What each symbol does to the elements:
Q203 ^ Q74
Q203 ~ Q698
Q203 % Q245
Q203 + Q562
Q203 & Q375
Q203 ! Q978
Q466 ^ Q211
Q466 ~ Q400
Q466 % Q637
Q466 + Q620
Q466 & Q307
Q466 ! Q276
Q276 ^ Q725
Q276 ~ Q405
Q276 % Q246
Q276 + Q81
Q276 & Q400
Q276 ! Q718
Q590 ^ Q26
Q590 ~ Q303
Q590 % Q621
Q590 + Q128
Q590 & Q294
Q590 ! Q505
Q26 ^ Q626
Q26 ~ Q590
Q26 % Q247
Q26 + Q656
Q26 & Q385
Q26 ! Q618
Q944 ^ Q384
Q944 ~ Q445
Q944 % Q288
Q944 + Q650
Q944 & Q769
Q944 ! Q366
Q462 ^ Q289
Q462 ~ Q884
Q462 % Q479
Q462 + Q536
Q462 & Q724
Q462 ! Q298
Q969 ^ Q477
Q969 ~ Q479
Q969 % Q724
Q969 + Q289
Q969 & Q715
Q969 ! Q257
Q934 ^ Q715
Q934 ~ Q332
Q934 % Q755
Q934 + Q724
Q934 & Q17
Q934 ! Q671
Q811 ^ Q640
Q811 ~ Q708
Q811 % Q595
Q811 + Q120
Q811 & Q562
Q811 ! Q456
Q562 ^ Q588
Q562 ~ Q584
Q562 % Q203
Q562 + Q242
Q562 & Q238
Q562 ! Q708
Q247 ^ Q847
Q247 ~ Q621
Q247 % Q294
Q247 + Q26
Q247 & Q214
Q247 ! Q513
Q59 ^ Q445
Q59 ~ Q650
Q59 % Q384
Q59 + Q118
Q59 & Q260
Q59 ! Q116
Q208 ^ Q148
Q208 ~ Q537
Q208 % Q536
Q208 + Q987
Q208 & Q289
Q208 ! Q214
Q623 ^ Q987
Q623 ~ Q685
Q623 % Q537
Q623 + Q748
Q623 & Q536
Q623 ! Q294
Q288 ^ Q576
Q288 ~ Q710
Q288 % Q90
Q288 + Q944
Q288 & Q643
Q288 ! Q118
Q710 ^ Q288
Q710 ~ Q384
Q710 % Q260
Q710 + Q445
Q710 & Q524
Q710 ! Q339
Q339 ^ Q118
Q339 ~ Q747
Q339 % Q650
Q339 + Q202
Q339 & Q384
Q339 ! Q697
Q245 ^ Q238
Q245 ~ Q905
Q245 % Q572
Q245 + Q203
Q245 & Q864
Q245 ! Q490
Q290 ^ Q513
Q290 ~ Q453
Q290 % Q656
Q290 + Q505
Q290 & Q626
Q290 ! Q572
Q332 ^ Q934
Q332 ~ Q617
Q332 % Q611
Q332 + Q174
Q332 & Q672
Q332 ! Q289
Q625 ^ Q291
Q625 ~ Q613
Q625 % Q81
Q625 + Q643
Q625 & Q725
Q625 ! Q260
Q578 ^ Q620
Q578 ~ Q246
Q578 % Q400
Q578 + Q725
Q578 & Q637
Q578 ! Q589
Q116 ^ Q202
Q116 ~ Q681
Q116 % Q747
Q116 + Q672
Q116 & Q650
Q116 ! Q715
Q697 ^ Q672
Q697 ~ Q21
Q697 % Q681
Q697 + Q611
Q697 & Q747
Q697 ! Q724
Q847 ^ Q352
Q847 ~ Q247
Q847 % Q385
Q847 + Q626
Q847 & Q748
Q847 ! Q128
Q679 ^ Q637
Q679 ~ Q211
Q679 % Q34
Q679 + Q400
Q679 & Q120
Q679 ! Q145
Q472 ^ Q864
Q472 ~ Q424
Q472 % Q618
Q472 + Q572
Q472 & Q128
Q472 ! Q74
Q617 ^ Q332
Q617 ~ Q724
Q617 % Q715
Q617 + Q477
Q617 & Q697
Q617 ! Q462
Q588 ^ Q698
Q588 ~ Q562
Q588 % Q74
Q588 + Q490
Q588 & Q417
Q588 ! Q811
Q747 ^ Q339
Q747 ~ Q366
Q747 % Q463
Q747 + Q116
Q747 & Q944
Q747 ! Q21
Q132 ^ Q405
Q132 ~ Q81
Q132 % Q725
Q132 + Q291
Q132 & Q620
Q132 ! Q524
Q34 ^ Q616
Q34 ~ Q456
Q34 % Q701
Q34 + Q679
Q34 & Q811
Q34 ! Q620
Q384 ^ Q710
Q384 ~ Q944
Q384 % Q576
Q384 + Q59
Q384 & Q231
Q384 ! Q747
Q431 ^ Q214
Q431 ~ Q870
Q431 % Q381
Q431 + Q294
Q431 & Q298
Q431 ! Q626
Q81 ^ Q132
Q81 ~ Q589
Q81 % Q276
Q81 + Q625
Q81 & Q578
Q81 ! Q231
Q724 ^ Q617
Q724 ~ Q174
Q724 % Q934
Q724 + Q969
Q724 & Q21
Q724 ! Q884
Q490 ^ Q584
Q490 ~ Q242
Q490 % Q588
Q490 + Q978
Q490 & Q905
Q490 ! Q120
Q74 ^ Q905
Q74 ~ Q203
Q74 % Q238
Q74 + Q588
Q74 & Q424
Q74 ! Q595
Q246 ^ Q578
Q246 ~ Q145
Q246 % Q522
Q246 + Q276
Q246 & Q679
Q246 ! Q291
Q242 ^ Q490
Q242 ~ Q595
Q242 % Q562
Q242 + Q640
Q242 & Q74
Q242 ! Q701
Q291 ^ Q589
Q291 ~ Q625
Q291 % Q132
Q291 + Q718
Q291 & Q145
Q291 ! Q90
Q643 ^ Q718
Q643 ~ Q524
Q643 % Q625
Q643 + Q769
Q643 & Q132
Q643 ! Q710
Q884 ^ Q462
Q884 ~ Q300
Q884 % Q671
Q884 + Q257
Q884 & Q174
Q884 ! Q987
Q864 ^ Q505
Q864 ~ Q472
Q864 % Q453
Q864 + Q375
Q864 & Q656
Q864 ! Q905
Q620 ^ Q522
Q620 ~ Q578
Q620 % Q466
Q620 + Q145
Q620 & Q456
Q620 ! Q81
Q128 ^ Q656
Q128 ~ Q513
Q128 % Q590
Q128 + Q453
Q128 & Q247
Q128 ! Q424
Q656 ^ Q303
Q656 ~ Q128
Q656 % Q26
Q656 + Q290
Q656 & Q847
Q656 ! Q472
Q214 ^ Q748
Q214 ~ Q431
Q214 % Q685
Q214 + Q385
Q214 & Q537
Q214 ! Q621
Q621 ^ Q247
Q621 ~ Q626
Q621 % Q352
Q621 + Q590
Q621 & Q431
Q621 ! Q290
Q289 ^ Q671
Q289 ~ Q462
Q289 % Q969
Q289 + Q300
Q289 & Q617
Q289 ! Q537
Q595 ^ Q242
Q595 ~ Q978
Q595 % Q584
Q595 + Q811
Q595 & Q203
Q595 ! Q307
Q513 ^ Q128
Q513 ~ Q290
Q513 % Q303
Q513 + Q618
Q513 & Q621
Q513 ! Q375
Q352 ^ Q294
Q352 ~ Q847
Q352 % Q870
Q352 + Q621
Q352 & Q381
Q352 ! Q656
Q637 ^ Q456
Q637 ~ Q679
Q637 % Q616
Q637 + Q466
Q637 & Q943
Q637 ! Q246
Q611 ^ Q755
Q611 ~ Q715
Q611 % Q697
Q611 + Q332
Q611 & Q116
Q611 ! Q969
Q463 ^ Q650
Q463 ~ Q118
Q463 % Q445
Q463 + Q747
Q463 & Q288
Q463 ! Q17
Q238 ^ Q417
Q238 ~ Q245
Q238 % Q375
Q238 + Q74
Q238 & Q505
Q238 ! Q584
Q174 ^ Q724
Q174 ~ Q477
Q174 % Q332
Q174 + Q479
Q174 & Q755
Q174 ! Q300
Q145 ^ Q246
Q145 ~ Q725
Q145 % Q620
Q145 + Q405
Q145 & Q211
Q145 ! Q625
Q672 ^ Q17
Q672 ~ Q697
Q672 % Q116
Q672 + Q755
Q672 & Q339
Q672 ! Q617
Q701 ^ Q120
Q701 ~ Q307
Q701 % Q708
Q701 + Q34
Q701 & Q595
Q701 ! Q466
Q650 ^ Q59
Q650 ~ Q463
Q650 % Q944
Q650 + Q339
Q650 & Q576
Q650 ! Q681
Q120 ^ Q943
Q120 ~ Q701
Q120 % Q811
Q120 + Q616
Q120 & Q242
Q120 ! Q211
Q17 ^ Q681
Q17 ~ Q672
Q17 % Q202
Q17 + Q21
Q17 & Q118
Q17 ! Q332
Q298 ^ Q537
Q298 ~ Q987
Q298 % Q148
Q298 + Q685
Q298 & Q884
Q298 ! Q870
Q257 ^ Q536
Q257 ~ Q148
Q257 % Q884
Q257 + Q537
Q257 & Q479
Q257 ! Q381
Q978 ^ Q595
Q978 ~ Q640
Q978 % Q490
Q978 + Q708
Q978 & Q698
Q978 ! Q616
Q479 ^ Q969
Q479 ~ Q671
Q479 % Q174
Q479 + Q462
Q479 & Q934
Q479 ! Q148
Q698 ^ Q203
Q698 ~ Q588
Q698 % Q905
Q698 + Q584
Q698 & Q572
Q698 ! Q640
Q202 ^ Q366
Q202 ~ Q116
Q202 % Q339
Q202 + Q17
Q202 & Q59
Q202 ! Q611
Q536 ^ Q300
Q536 ~ Q257
Q536 % Q462
Q536 + Q208
Q536 & Q969
Q536 ! Q685
Q616 ^ Q307
Q616 ~ Q34
Q616 % Q120
Q616 + Q637
Q616 & Q640
Q616 ! Q522
Q681 ^ Q116
Q681 ~ Q17
Q681 % Q366
Q681 + Q697
Q681 & Q463
Q681 ! Q934
Q303 ^ Q590
Q303 ~ Q656
Q303 % Q626
Q303 + Q513
Q303 & Q352
Q303 ! Q864
Q613 ^ Q625
Q613 ~ Q718
Q613 % Q589
Q613 + Q524
Q613 & Q276
Q613 ! Q576
Q589 ^ Q81
Q589 ~ Q291
Q589 % Q405
Q589 + Q613
Q589 & Q246
Q589 ! Q769
Q755 ^ Q21
Q755 ~ Q611
Q755 % Q672
Q755 + Q934
Q755 & Q202
Q755 ! Q477
Q748 ^ Q381
Q748 ~ Q214
Q748 % Q623
Q748 + Q870
Q748 & Q208
Q748 ! Q247
Q375 ^ Q424
Q375 ~ Q572
Q375 % Q864
Q375 + Q238
Q375 & Q290
Q375 ! Q698
Q260 ^ Q90
Q260 ~ Q576
Q260 % Q231
Q260 + Q710
Q260 & Q613
Q260 ! Q650
Q21 ^ Q697
Q21 ~ Q755
Q21 % Q17
Q21 + Q715
Q21 & Q366
Q21 ! Q174
Q943 ^ Q708
Q943 ~ Q120
Q943 % Q640
Q943 + Q307
Q943 & Q490
Q943 ! Q679
Q572 ^ Q375
Q572 ~ Q417
Q572 % Q472
Q572 + Q245
Q572 & Q453
Q572 ! Q588
Q400 ^ Q466
Q400 ~ Q522
Q400 % Q679
Q400 + Q578
Q400 & Q616
Q400 ! Q405
Q576 ^ Q260
Q576 ~ Q288
Q576 % Q769
Q576 + Q384
Q576 & Q718
Q576 ! Q463
Q231 ^ Q524
Q231 ~ Q769
Q231 % Q718
Q231 + Q260
Q231 & Q589
Q231 ! Q944
Q118 ^ Q463
Q118 ~ Q339
Q118 % Q59
Q118 + Q366
Q118 & Q710
Q118 ! Q672
Q445 ^ Q944
Q445 ~ Q59
Q445 % Q710
Q445 + Q463
Q445 & Q90
Q445 ! Q202
Q453 ^ Q290
Q453 ~ Q618
Q453 % Q128
Q453 + Q864
Q453 & Q26
Q453 ! Q417
Q522 ^ Q400
Q522 ~ Q620
Q522 % Q211
Q522 + Q246
Q522 & Q34
Q522 ! Q132
Q90 ^ Q769
Q90 ~ Q260
Q90 % Q524
Q90 + Q288
Q90 & Q625
Q90 ! Q59
Q505 ^ Q618
Q505 ~ Q864
Q505 % Q290
Q505 + Q424
Q505 & Q303
Q505 ! Q245
Q385 ^ Q870
Q385 ~ Q294
Q385 % Q214
Q385 + Q847
Q385 & Q623
Q385 ! Q590
Q640 ^ Q978
Q640 ~ Q811
Q640 % Q242
Q640 + Q943
Q640 & Q588
Q640 ! Q34
Q618 ^ Q453
Q618 ~ Q505
Q618 % Q513
Q618 + Q472
Q618 & Q590
Q618 ! Q238
Q626 ^ Q621
Q626 ~ Q26
Q626 % Q847
Q626 + Q303
Q626 & Q870
Q626 ! Q453
Q417 ^ Q572
Q417 ~ Q238
Q417 % Q424
Q417 + Q905
Q417 & Q618
Q417 ! Q562
Q537 ^ Q208
Q537 ~ Q298
Q537 % Q257
Q537 + Q623
Q537 & Q462
Q537 ! Q431
Q708 ^ Q811
Q708 ~ Q943
Q708 % Q978
Q708 + Q701
Q708 & Q584
Q708 ! Q637
Q405 ^ Q276
Q405 ~ Q132
Q405 % Q145
Q405 + Q589
Q405 & Q522
Q405 ! Q643
Q211 ^ Q679
Q211 ~ Q466
Q211 % Q456
Q211 + Q522
Q211 & Q701
Q211 ! Q725
Q524 ^ Q643
Q524 ~ Q231
Q524 % Q613
Q524 + Q90
Q524 & Q81
Q524 ! Q384
Q715 ^ Q611
Q715 ~ Q934
Q715 % Q21
Q715 + Q617
Q715 & Q681
Q715 ! Q479
Q718 ^ Q613
Q718 ~ Q643
Q718 % Q291
Q718 + Q231
Q718 & Q405
Q718 ! Q288
Q870 ^ Q431
Q870 ~ Q385
Q870 % Q748
Q870 + Q352
Q870 & Q987
Q870 ! Q26
Q300 ^ Q884
Q300 ~ Q536
Q300 % Q289
Q300 + Q148
Q300 & Q477
Q300 ! Q623
Q424 ^ Q472
Q424 ~ Q375
Q424 % Q505
Q424 + Q417
Q424 & Q513
Q424 ! Q203
Q725 ^ Q145
Q725 ~ Q276
Q725 % Q578
Q725 + Q132
Q725 & Q466
Q725 ! Q613
Q294 ^ Q385
Q294 ~ Q352
Q294 % Q431
Q294 + Q247
Q294 & Q685
Q294 ! Q303
Q685 ^ Q623
Q685 ~ Q381
Q685 % Q298
Q685 + Q214
Q685 & Q257
Q685 ! Q352
Q148 ^ Q257
Q148 ~ Q208
Q148 % Q300
Q148 + Q298
Q148 & Q671
Q148 ! Q748
Q456 ^ Q34
Q456 ~ Q637
Q456 % Q307
Q456 + Q211
Q456 & Q708
Q456 ! Q578
Q769 ^ Q231
Q769 ~ Q90
Q769 % Q643
Q769 + Q576
Q769 & Q291
Q769 ! Q445
Q366 ^ Q747
Q366 ~ Q202
Q366 % Q118
Q366 + Q681
Q366 & Q445
Q366 ! Q755
Q477 ^ Q174
Q477 ~ Q969
Q477 % Q617
Q477 + Q671
Q477 & Q611
Q477 ! Q536
Q905 ^ Q245
Q905 ~ Q74
Q905 % Q417
Q905 + Q698
Q905 & Q472
Q905 ! Q242
Q987 ^ Q298
Q987 ~ Q623
Q987 % Q208
Q987 + Q381
Q987 & Q300
Q987 ! Q385
Q584 ^ Q562
Q584 ~ Q490
Q584 % Q698
Q584 + Q595
Q584 & Q245
Q584 ! Q943
Q307 ^ Q701
Q307 ~ Q616
Q307 % Q943
Q307 + Q456
Q307 & Q978
Q307 ! Q400
Q381 ^ Q685
Q381 ~ Q748
Q381 % Q987
Q381 + Q431
Q381 & Q148
Q381 ! Q847
Q671 ^ Q479
Q671 ~ Q289
Q671 % Q477
Q671 + Q884
Q671 & Q332
Q671 ! Q208

The rows follow the links: the fewer symbols apart two elements are, the more alike their rows tend to be.

Each row is also shifted at random along 11 hidden directions that mean nothing.

Rows with their elements:
[  33  -36   -7    5   97  146   92  -45  -18   57  117   -8   70   93   98   24   39  145  -59   25  -83 -175  -11   -2  -53 -135   -2  -30  -43  160  -20  -51   53   10  -67   59  -68  -54   24] -> Q725
[-149  -22  -45   -2 -151 -130  -25   12   25 -118   23 -108    7  -71    4  -54    6    6    4   17   35   22  -46   52  -56  -46  -33  117   87  -42   10   33  -10  -39  256  157  -89  -25  -75] -> Q74
[ 113 -101  -39   32    9    5   85   -2   32   21   11  -46   45  -18  112   74   28    8  -17   40   17  -73  -10    3   62  -99  -48  125  104   53  -75  184   45    1  188  153   33    9  -63] -> Q943
[ -33  -60   35  -20   27  -59    9   65   27  -73  -60   18  -69  -55 -150 -112   33  118   70  -38    6   39  -46  -13   34  215   75  -42 -184  -95   89 -147   57   33  -13   80  -28    3  -59] -> Q289
[  22   19   -1   39  -20   71   86    1   12  108  104  -11   58   -7  153   36   65   39  -49  -15  -13  -31  -38  -12   47  -47  -23  -68  -58   88   -9   11   48  -49   74   42 -148    6  -54] -> Q640
[ -31  -18   18  -69  -88    6   11   28   39  -86   91   34  -50   39  -12    5   95   31   -8  -93   -7  115  -45  -50  -25  123  -76   53  -10  -44  124  -85   48  -38  193  127 -182  -71  -39] -> Q81
[ 163 -137   45   23   65  105   32 -145  -95   69  -60   -3  -35   53   41  -10  -12   53  -10  -18   43  -73    5   15   18 -106  144  -15  -89  152  -13   -3  -27   40    9   41    4  -48   22] -> Q522
[-229  103   59   31  -38   27   52   91   20   40  -31   -2   52    0   99   27  -32   84   31   27   -3  -91   87  -49   61   -1  -51   14  -26   67  -45  -73   21   -2  -21   -5   14  -17   54] -> Q672
[  18   53   89  -47   11    6   -7    5  -39   46  -88   26  -43   37  -26   24  -45    3   54  -10   94  -81   48  -63  -10  -10   20    1   11   11   -2  -80  -47   68  -42  -43  136  -18   40] -> Q202
[-162  -33   83  -77   17  -96  -51  -72  -28   50 -138  -35  -54  -40   50  -75   49   65   17   16  142 -162   11  -80  -38  -99  -77  101   10    8  -13 -105    3  -23   22   28   27  -72  -38] -> Q613
[ -54 -127  -47  -24    4  -23   44  -86  -51  -32  -19  -77   26   15    5   54  -80  -35  115   10   -1  -73   80    4  -71 -244  133  -41   68  -23 -128   78  -47  156   43  110  191   68  -23] -> Q381
[-147   -9   72   12   -7   70   22 -121  -29   68  -30  -10   49  -59   54  -50  -61   -5  131   31  148  -83  108    2  -50 -215  -33   37  -52  109  -98 -151  -69    5  -47   34   55   56   16] -> Q987
[-128  -71   12  -20  -36 -108  -25  -56   25  -43    9  -10   26    1  -16   -6  -55  -11   68  -70   11    6   14  -22  -92  -33   11  -84  -31  -57   54 -123  -32   60   29   66  -13   34  -26] -> Q536
[ -52    0    8  -30   31  -25   -5  -13  -22   44  -72    7  -45   34  -45   42    8   33   -1  -22    9  -72   11  -80   -6  -17   85  -58   -9  -17   23  100   30   84  -40  -68   95   -8    8] -> Q463
[   9   74   22  -39  -59   25    7   55 -102   -4  -92    2  -96   25  -87   45  -36  -25   76  -26   18  -15   63  -56   14  -12  157  -98    0  -40  -70   35  -27  139   11  -36  160   39   34] -> Q332
[-171   49   81   15  -94 -164    8   42  -61  170 -201  -68  -58 -153   64  -18  -19  -60   34   18  184  -75  -30  -49   76   12   91 -174  -26  -56  -72  -24  -59   58  122   -4   84   81  -94] -> Q626
[-125   69   10   38  -51  -23   37  102   65   -3   23  -14   32  -83  -13  -61   -3   37   15   51    8   62  -39   57   53  152  -15  -18  -66  -33   25  -77   18  -51   29   31  -69   13  -41] -> Q247
[ 129  -66   55   82   28   31  -20  -43   68   36  -77  129   20  -19   15   29  -21  -22   15  -50   19   60   67  -22   91  116 -129   55  -80   59   26  -15   43  -42    9   -8  -42   43   37] -> Q697
[ 158  -61   32   15   70   -4  -54  -99  -91   97 -123  -18  -83   22    4  -38    1    5  -42  -24   36   15  -29    5   95    6  209  -63 -114   30   33   91  -30    1 -118 -148   35  -64   -5] -> Q679
[-156  -73   29  -10  -32  -83  -13   14  -43   43 -145   10  -66   14   77   68   22  -26  -47  -39  -25  -11   32  -79   61   50   24  -94   37  -42  -35   38   13   52   94   17   21  -22   20] -> Q260
[ -24  165  -41  -23 -148    4    0   89   10  -57  177  -31   76   59   78   81  -47 -124  -88   44  -59   44  -36   75 -123  -30 -136   -2  246  -13  -26  -58  -89  -35  125   36  -71  -14   47] -> Q698
[   1  250  107  -53  -90   43  -28   80 -121  110  -96   -7  -61   42   73   40  -33  -14  -16   35   93 -145   59  -66   11  -65   -3  -15   76   60  -87  -78  -65   28  -27 -132  107  -51   79] -> Q231
[  72  -19  -47   15   30   24    1  -45   43   32   91   56   62    9    7   25   -9  -38    6  -19 -103   57   11   33  -33    4  -21 -138  -63  -39  -21  -26   40   17 -102  -44  -43   67  -25] -> Q748
[ -93  -60   24  -26    0   44   -7 -165   34  110  108   27   28   10   82  -66   25  -15    7  -53   -2  192  -39   57    2   31   89 -164 -191  -26   89 -149   -7  -64 -101  -81 -203  -55  -78] -> Q572
[  54  -41  -21    1   69  -50  -53  -28  -39   -4  -18  -34  -18  -36  -22  -72   21  -40  -74   29   12  -26  -79   43  -46  -19  -17   -9   31   -9    7  -43  -59  -60  -80  -33  -20    9    3] -> Q562
[ -23   23  -92  -21   61  -73  -26  115   35  -62   19  -22  -22   32  -28   58   76   -5 -116   10 -114   -9  -62  -53   24   71  -49   42  127  -90   47  212   58  -25  -38  -76   24  -29   17] -> Q132
[-171    3   32   41   64  -50   36   51   59   44  -85  -15   54  -68    6  -23  -41   51   34   79   46 -109   28   -4   38   26  -47   21  -14    8  -34  -30   13    8  -75    0  103   33    6] -> Q884
[-383   55  -64  -19  -46    6   19   79  -21 -107   38  -84   15   87   32   52    0   74  -32   24 -143  -36   63  -32  -26  -79   78   14   90    3  -17  110   12   34  -15  -19   23  -83   91] -> Q288
[-132   33  -49  -41  -68  -97 -131  -82  -89  -96  -30  -93  -95  -22 -111 -100   65   41  -15  -61   58  -51  -43  -60 -112 -163   92   73   -8    0   84  123  -12  -24   28  -75  -57  -46  -15] -> Q246
[  13  -82   37    3  164   84   56  -11  -45   53  -15  -22   -5  -47   35 -103   59   57  -42   76   42  -85  -59   41   18  -11  -34   22  -56   80  -39 -167  -36  -86 -130   49  -27   -6   15] -> Q242
[ 190  167  -37   76  -19   67   95  252   30  -54  151    0   70   -2   -1   17   -8   49  -55   32 -144   20  -66   72   75  186  -29  -66  -31   14    5  -62   29  -41  -20   32  -80   62   20] -> Q303
[  92  227   38    4  -45   -4   -9  170   14   50  -43   57  -21   20  -24   88  -16  -29  -33   10   14  -35   13  -66   73  138  -70    0   69  -24   13   68   20   16  -19 -135   92   15   53] -> Q366
[   5   -6  -19   -5    0   42   30   34   22  -62   44  -52   15   34   46   -4    6   40  -24   55  -28   33   -5   55   52    5    1  157   59   27    0   64    6  -57   38   40  -14  -95    9] -> Q34
[ -87  -41   70  -23   -5  -56  -15  -47  -46  139 -143   66  -30  -26   73   44    3  -35   14  -40   31 -100   59  -88  -11  -24  -44 -196  -39  -25  -96 -123   14   86    4    4   37   64  -11] -> Q715
[ 107   40  -93  -10   68  -54   42  236    4  -43   39  -33  -29  -32  -22   23   71  -27  -83   39 -171   74  -97   23  109  200   27 -120   40 -177  -39   75   43  -15  -85  -27   25   52  -41] -> Q864

Start here and follow the symbols in turn, left to right. Where do you end up?
Answers are names.
[-114  145  -41    0 -144  103   24   18   52  -74  183    8   61   20  -32   14  -43  -39   82   -7  -36  177   58   62  -43  -23   13   29   -2   -9   15    9  -11  -18   28  -30  -72   10   14]
! ~ ~ ^ ^ + & ~: Q352
[ 129   56   -1    6  -27   40  -42   22  -55  -42  -22    3  -55    0  -48  -26   32   -7  -61   14   32  -34  -28    8  -24  -10  -53  110   67   63    0   39  -17  -50   60   -4  -26  -24   47]
& % ! ~ ^ + + ! ! ^ ^: Q90
[  84  -45 -151   32   43  -23   23   13   29 -130  145  -91  104   20    2   49  -32  -28   -1   40 -131  -43   -5   61  -79 -187  -15   78  145  -19  -67  192    0   16  -16   56   72   62   -9]
+ & % ^ & ! ^ ~ & %: Q431
[  36   96  -34   11  -41  -40  -46   36   35   -4   60    9   47   84   70   70    4   39  -79  -38 -113  -39    5  -35    3   -2  -44   -7   25   11   53   98   61  -19  -22 -100  -65  -62   21]
^ ^ ! & + +: Q260
[  27  -77  -92    0   16 -178 -109   10   44 -117  -66   32  -43  -66 -158  -60   69   53  -16  -53 -105  -48  -31  -51  -69   67  -71  -22  -50 -133   25   79  136   27   12   23  -33   69  -66]
& & % & ^ % ~ ~ + ! ^: Q118
[ -28 -117  -24  -48   64   38    7  -20    9  -47    0   70  -34  103  -47  105   -1  -76  -40  -27  -88   84   22  -25  -39   74  -13  -42  115  -59   16   34  -12   73   -5   26   62  -19   78]
& ^ + & + ! % + ! ! %: Q672
[  14  -15   22    3  -13  188   63  -76  -14  -10   52   46   23  100   -1   62  -34   41   41   -3    2  -25   91    3  -46 -100   17   78   12  147  -20   11    2   54   50   59   21  -41   86]
+ ~ ! ~ ! ! % !: Q148
[ -67   83    5   60   -1   63    1    0    7   39   28  -36   49    2   84  -63   25  119  -70   58  -24  -67   -6   41   50  -34   -4   79  -72  132    9   26   43 -112  -72  -78 -118  -93   24]
~ % & ~ ~ ! ! % ~ &: Q211
[ -35   73   21   14   42   38   30   50   -2   35  -53    2  -23  -24 -102  -48  -20   98   58   36   21  -44   13   -9   55   66  133  -40 -129    4    7   17   36   50 -127  -84   95    8    1]
% & ^ ^ + ! ~ ^: Q969
[  66  -51  -19  -67   95   10   21   -9  -52   -7   11  -69  -16   29  -14  -48  -23   -4    3   82  -22  -21  -38   82  -29  -41  109  -32   33  -61  -62  -71  -62   35 -130    4  115  -39  -18]
~ + ^ + ^ ^ & ! &: Q375
[  47  -33  -37  -26  143   63  -48  -30   51 -112   29   70   25    9 -161  -83   -2   44   18   73  -58  -46   31   52 -121   10 -150  132   17   -5  -23  -99   34  -27 -208  -10   59   13   67]
% ~ % % & % + ~ ^: Q747
[ -75   63   89  -22 -135   31  -19  -69  -46   23 -108  -27 -104  -30  -26  -15    5  -15  103  -44  252   60   60  -77   75  -73   92  205   -5   67   57  131  -46  -13  185  -25   42  -70  -11]
% + ~ & ^ ! ~: Q613
[-179   33  -10  -36   46   16   64  196  -26  -90   -3  -31  -46  -21  -52  -27   18   10   37   33 -102   92    4    7   73  161   73  -92  -27 -132  -46 -122  -28   16 -127   10   60   29   34]
% ^ ~ ! ! ! & &: Q385
[ 181   28  -52   76   50  -50  -82  -19   33   28  -10   79   61    2  -13   18    1   43  -52  -39 -125 -125   28  -41  -26  -29 -105  -72  -71   28  -17   73  114    5 -128 -111  -31   79   10]
& & % % + % ^ ^: Q260
[-109  111   17  -34  -79 -107 -157  -75  -51    2  -62  -13  -46    2  -12  -67   22   27  -28  -61   32  -75   20  -74  -82 -102  -19   11  -34    3   55   -1    9  -38  -57 -162  -71  -60   10]
& & % ! ! & % &: Q522
[  -2  -27   62   10  137  202   55  -20  -22   37  -59   -3  -76  -59  -77 -121    2  -41   85  100  139  241   23  101  194  120  165  141 -115   21    0   -9  -95 -108 -222 -123   97  -48   43]
% ^ ! & ~ % ! ~: Q238
[ -58   29   22  -10 -140   66   83   28   27  -88   82   -2   11   83  -21   81  -41   82  102  -76    6   47   61  -38    3    2   83   77  -17   51   78   39   28   89  221  137  -18  -54    8]
& % + % & ~ %: Q613
[-194  -57   55  -80    3  -92 -106 -141  -55  -20  -48   -4  -46  -35  -61 -102  -30  -79   97  -74  101   44   30  -34 -140 -102   11  -89  -59  -79   34 -254 -118   14 -124  -41    2   34   -1]
! % + & ^ ! ~ &: Q987
